Below is a small trained network, with its code and all its weights. Each question gives an input and a class and asks what happens when units are switched off, that is, made to give their printed mean instead of their output.

import numpy as np


def w(rows, s, z=0):
    codes = np.array(rows[::2]) - 128.0
    scale = np.full(codes.shape[1], s)
    scale[-1] = z or s
    return codes * scale


def f(y):
    return y / 2 * (1 + np.tanh(0.7978845608 * (y + 0.044715 * y**3)))


def log_softmax(a):
    a = a - a.max(-1, keepdims=True)
    return a - np.log(np.exp(a).sum(-1, keepdims=True))


def net(x, mask):
    res = np.array(x, float).reshape(1, 3) / 4 @ E
    y = f(res @ A[0][:, :-1].T + A[0][:, -1])
    res = res + np.where(mask, y, B[0][:, -1]) @ B[0][:, :-1]
    return log_softmax(res[-1] @ U[:, :-1].T + U[:, -1])


A, B = {}, {}
E = w([
[173,181,107,1,201,112,224],'x0',
[189,176,46,91,94,70,53],'x1',
[149,192,211,100,60,201,116],'x2',
],0.0089)
A[0] = w([
[72,100,114,174,79,144,97,53],'neuron 0',
[118,167,130,86,153,120,168,44],'neuron 1',
[133,204,137,129,170,117,179,50],'neuron 2',
[117,34,145,250,84,137,60,255],'neuron 3',
[109,123,93,166,61,131,48,80],'neuron 4',
[122,207,155,104,73,238,129,200],'neuron 5',
[73,117,141,146,108,130,87,42],'neuron 6',
[166,128,56,114,220,127,199,103],'neuron 7',
[57,45,60,129,157,105,132,150],'neuron 8',
[160,201,212,107,96,164,106,21],'neuron 9',
[78,44,181,124,130,185,255,74],'neuron 10',
[97,61,60,125,196,106,125,89],'neuron 11',
[203,167,63,87,109,121,100,9],'neuron 12',
[123,68,177,153,119,165,178,38],'neuron 13',
[176,182,137,82,189,153,195,85],'neuron 14',
[198,177,43,71,79,76,12,97],'neuron 15',
[154,126,119,124,81,87,74,19],'neuron 16',
[109,110,132,183,59,127,143,38],'neuron 17',
[100,78,115,188,146,169,52,57],'neuron 18',
],0.0091,0.0046)
B[0] = w([
[114,191,109,118,100,32,145,164],'neuron 0',
[51,163,116,104,80,43,132,146],'neuron 1',
[78,174,132,94,97,67,113,145],'neuron 2',
[192,96,96,84,93,106,97,250],'neuron 3',
[136,126,72,130,124,53,173,173],'neuron 4',
[255,142,68,178,175,211,58,205],'neuron 5',
[67,220,185,126,90,73,111,144],'neuron 6',
[154,145,38,143,79,89,74,182],'neuron 7',
[210,156,85,181,224,191,93,170],'neuron 8',
[200,221,69,212,199,127,110,166],'neuron 9',
[121,62,198,217,57,149,233,193],'neuron 10',
[207,197,88,179,195,172,126,162],'neuron 11',
[76,106,135,215,75,60,204,161],'neuron 12',
[108,138,104,227,116,97,194,155],'neuron 13',
[127,191,54,55,26,70,155,180],'neuron 14',
[48,27,199,208,161,199,216,210],'neuron 15',
[58,184,168,161,111,54,215,140],'neuron 16',
[65,233,137,108,101,63,169,150],'neuron 17',
[147,193,97,136,66,52,137,169],'neuron 18',
],0.0081,0.014)
U = w([
[113,204,96,75,69,46,114,149],'0',
[79,91,176,210,130,147,208,119],'1',
[196,198,88,164,225,174,72,74],'2',
[186,63,100,89,146,191,89,195],'3',
[9,186,233,52,133,141,82,2],'4',
],0.011,0.0064)

Each question gives the input, the list of numbers given to net, and the class t.
The units are the neurons (one row each of A and B). Each row of codes is followed by its name. A weight is (code - 128) times the scale printed after its matrix; where a second scale follows, it is the last column's (A, B and U).
mask holds one flag per neuron, in row order. A switched-off neuron (its flag False) gives its mean, the last column of its row in B, instead of its output. The means were averaged over made-up inputs and are rounded, as every weight is.
A unit's drop is (log p(t) with every unit on - log p(t) with that unit switched off) / (log p(t) with every unit on - log p(t) with every unit switched off).
The circuit of an input: a set's keep is (log p(t) with only the set's units on - log p(t) with every unit switched off) / (log p(t) with every unit on - log p(t) with every unit switched off). Starting from the 12 units with the biggest drops (on a tie, the unit counted first), units are removed one at a time, each time the one whose removal leaves the highest keep (on an exact tie, the one counted first), for as long as the keep stays at least 0.8.
units of the circuit, in order: the units of the circuit, biggest drop first
top k neurons: the k neurons with the biggest drops, biggest first
drop when u is switched off: that unit's drop, to one decimal
input [8,-7,-5], class 0: units of the circuit, in order : [neuron 14]
input [5,6,-7], class 2: top 4 neurons : [neuron 11; neuron 7; neuron 10; neuron 8]
input [5,-5,-1], class 0: top 2 neurons : [neuron 15; neuron 14]
input [-4,-3,4], class 0: top 3 neurons : [neuron 15; neuron 8; neuron 11]
input [1,-3,-2], class 3: units of the circuit, in order : [neuron 12; neuron 16; neuron 17]
input [8,-7,5], class 0: top 2 neurons : [neuron 14; neuron 15]
input [-5,6,-6], class 1: top 2 neurons : [neuron 15; neuron 5]
input [1,4,-5], class 2: top 3 neurons : [neuron 10; neuron 11; neuron 8]
input [1,-3,5], class 2: top 2 neurons : [neuron 5; neuron 15]
input [3,0,-2], class 3: units of the circuit, in order : [neuron 0; neuron 17]
input [5,-1,-6], class 2: top 2 neurons : [neuron 11; neuron 8]
input [-5,6,-1], class 1: top 3 neurons : [neuron 15; neuron 14; neuron 7]
input [-2,4,3], class 1: top 2 neurons : [neuron 15; neuron 8]
input [-1,-3,-4], class 2: units of the circuit, in order : [neuron 8]
input [0,-5,7], class 2: top 3 neurons : [neuron 5; neuron 9; neuron 15]
input [0,-3,1], class 3: top 2 neurons : [neuron 15; neuron 12]
input [7,-7,0], class 0: top 2 neurons : [neuron 14; neuron 15]
input [3,8,8], class 1: top 2 neurons : [neuron 15; neuron 12]
input [1,3,1], class 3: top 3 neurons : [neuron 10; neuron 13; neuron 17]
input [-5,-4,4], class 0: units of the circuit, in order : [neuron 15]
input [3,1,4], class 2: drop when neuron 5 is switched off : 0.3
input [1,4,-8], class 2: drop when neuron 11 is switched off : 0.1
input [3,-1,3], class 3: drop when neuron 8 is switched off : 0.3
input [-5,7,-3], class 1: drop when neuron 15 is switched off : 1.5
